Below is a small trained network, with its code and all its weights. Each question gives an input and a class and asks what happens when units are switched off, that is, made to give their printed mean instead of their output.

import numpy as np


def w(rows, s, z=0):
    codes = np.array(rows[::2]) - 128.0
    scale = np.full(codes.shape[1], s)
    scale[-1] = z or s
    return codes * scale


def f(y):
    return y / 2 * (1 + np.tanh(0.7978845608 * (y + 0.044715 * y**3)))


def log_softmax(a):
    a = a - a.max(-1, keepdims=True)
    return a - np.log(np.exp(a).sum(-1, keepdims=True))


def net(x, mask):
    res = np.array(x, float).reshape(1, 6) / 4 @ E
    y = f(res @ A[0][:, :-1].T + A[0][:, -1])
    res = res + np.where(mask, y, B[0][:, -1]) @ B[0][:, :-1]
    return log_softmax(res[-1] @ U[:, :-1].T + U[:, -1])


A, B = {}, {}
E = w([
[65,137,180,120,40,176,102,206,131],'x0',
[106,57,88,100,101,5,150,136,134],'x1',
[184,74,173,83,73,172,148,139,214],'x2',
[154,147,118,137,189,166,238,90,79],'x3',
[79,182,179,145,152,75,162,225,130],'x4',
[162,178,189,22,118,198,77,136,117],'x5',
],0.013)
A[0] = w([
[157,125,89,113,96,173,104,95,160,97],'N0',
[146,122,104,122,136,124,109,124,120,67],'N1',
[96,151,146,120,177,70,170,200,121,67],'N2',
[145,155,109,139,148,185,105,124,146,85],'N3',
[148,98,91,112,100,115,91,136,162,1],'N4',
[111,122,164,92,117,196,147,115,108,13],'N5',
[199,141,204,111,147,145,166,143,198,109],'N6',
[120,115,109,74,126,62,186,162,88,138],'N7',
[102,213,132,107,174,114,78,151,87,149],'N8',
[197,106,109,122,213,100,181,51,156,145],'N9',
[110,113,93,149,117,192,126,110,146,98],'N10',
[138,159,102,76,186,137,109,78,25,144],'N11',
[155,141,141,102,123,128,117,159,152,68],'N12',
[150,84,141,9,83,76,66,117,187,162],'N13',
[165,184,205,53,139,224,165,133,114,133],'N14',
[134,72,104,108,107,145,153,128,123,113],'N15',
],0.015,0.0082)
B[0] = w([
[97,123,145,150,121,89,194,172,130,168],'N0',
[127,132,126,127,108,126,106,119,127,135],'N1',
[58,127,172,146,114,146,144,204,133,189],'N2',
[140,113,107,84,106,115,128,107,128,167],'N3',
[150,134,122,90,109,156,138,129,134,153],'N4',
[102,91,115,132,114,155,174,166,196,169],'N5',
[159,187,128,160,154,191,69,85,191,187],'N6',
[172,147,77,145,183,44,149,81,102,183],'N7',
[184,143,145,170,169,119,56,85,124,204],'N8',
[125,118,55,137,137,59,173,71,137,227],'N9',
[145,159,150,114,152,116,63,105,85,157],'N10',
[173,89,93,52,105,179,161,93,225,218],'N11',
[116,112,149,132,133,175,121,111,137,148],'N12',
[133,116,174,76,74,254,78,150,102,219],'N13',
[84,24,110,41,9,192,178,175,67,251],'N14',
[137,162,125,122,162,128,55,131,138,154],'N15',
],0.012,0.026)
U = w([
[116,179,190,184,163,98,66,202,69,165],'0',
[146,162,165,159,167,214,160,132,197,4],'1',
[76,91,76,125,102,57,251,194,101,55],'2',
[197,103,43,85,126,133,133,1,119,196],'3',
[155,90,128,50,73,252,116,155,114,168],'4',
],0.0087,0.0042)

Each question gives the input, the list of numbers given to net, and the class t.
The units are the neurons (one row each of A and B). Each row of codes is followed by its name. A weight is (code - 128) times the scale printed after its matrix; where a second scale follows, it is the last column's (A, B and U).
mask holds one flag per neuron, in row order. A switched-off neuron (its flag False) gives its mean, the last column of its row in B, instead of its output. The means were averaged over made-up inputs and are rounded, as every weight is.
A unit's drop is (log p(t) with every unit on - log p(t) with that unit switched off) / (log p(t) with every unit on - log p(t) with every unit switched off).
The circuit of an input: a set's keep is (log p(t) with only the set's units on - log p(t) with every unit switched off) / (log p(t) with every unit on - log p(t) with every unit switched off). Starting from the 12 units with the biggest drops (on a tie, the unit counted first), units are removed one at a time, each time the one whose removal leaves the highest keep (on an exact tie, the one counted first), for as long as the keep stays at least 0.8.
units of the circuit, in order: the units of the circuit, biggest drop first
k most important neurons: the k neurons with the biggest drops, biggest first
drop when u is switched off: that unit's drop, to one decimal
input [-1,-2,3,0,6,-4], class 0: units of the circuit, in order -> N14, N11
input [7,6,-7,-7,-3,-7], class 2: 3 most important neurons -> N8, N6, N10
input [1,0,-3,0,4,-6], class 0: 3 most important neurons -> N14, N9, N11
input [-5,-3,-7,-4,4,1], class 1: units of the circuit, in order -> N14, N9
input [6,4,-5,7,6,-3], class 0: 2 most important neurons -> N14, N9
input [-7,2,-5,-2,5,-4], class 2: 3 most important neurons -> N2, N6, N13
input [0,-1,-3,4,-7,2], class 3: units of the circuit, in order -> N13
input [4,8,-3,5,5,5], class 2: 4 most important neurons -> N6, N2, N7, N13
input [7,-3,2,-4,5,-3], class 0: 3 most important neurons -> N14, N11, N13
input [1,-2,1,-3,8,-8], class 2: 2 most important neurons -> N8, N6
input [3,-3,0,2,1,-5], class 0: 4 most important neurons -> N14, N11, N9, N13
input [-5,5,8,-3,4,-7], class 3: 2 most important neurons -> N14, N7
input [8,-6,4,0,1,-8], class 0: 4 most important neurons -> N14, N11, N13, N10
input [-1,4,-5,-8,2,-6], class 2: units of the circuit, in order -> N6
input [1,-3,-7,3,6,-3], class 0: drop when N0 is switched off -> 0.0
input [-7,0,0,5,4,-6], class 2: drop when N2 is switched off -> 0.6
input [8,-1,-6,6,-6,-8], class 3: drop when N2 is switched off -> 0.4
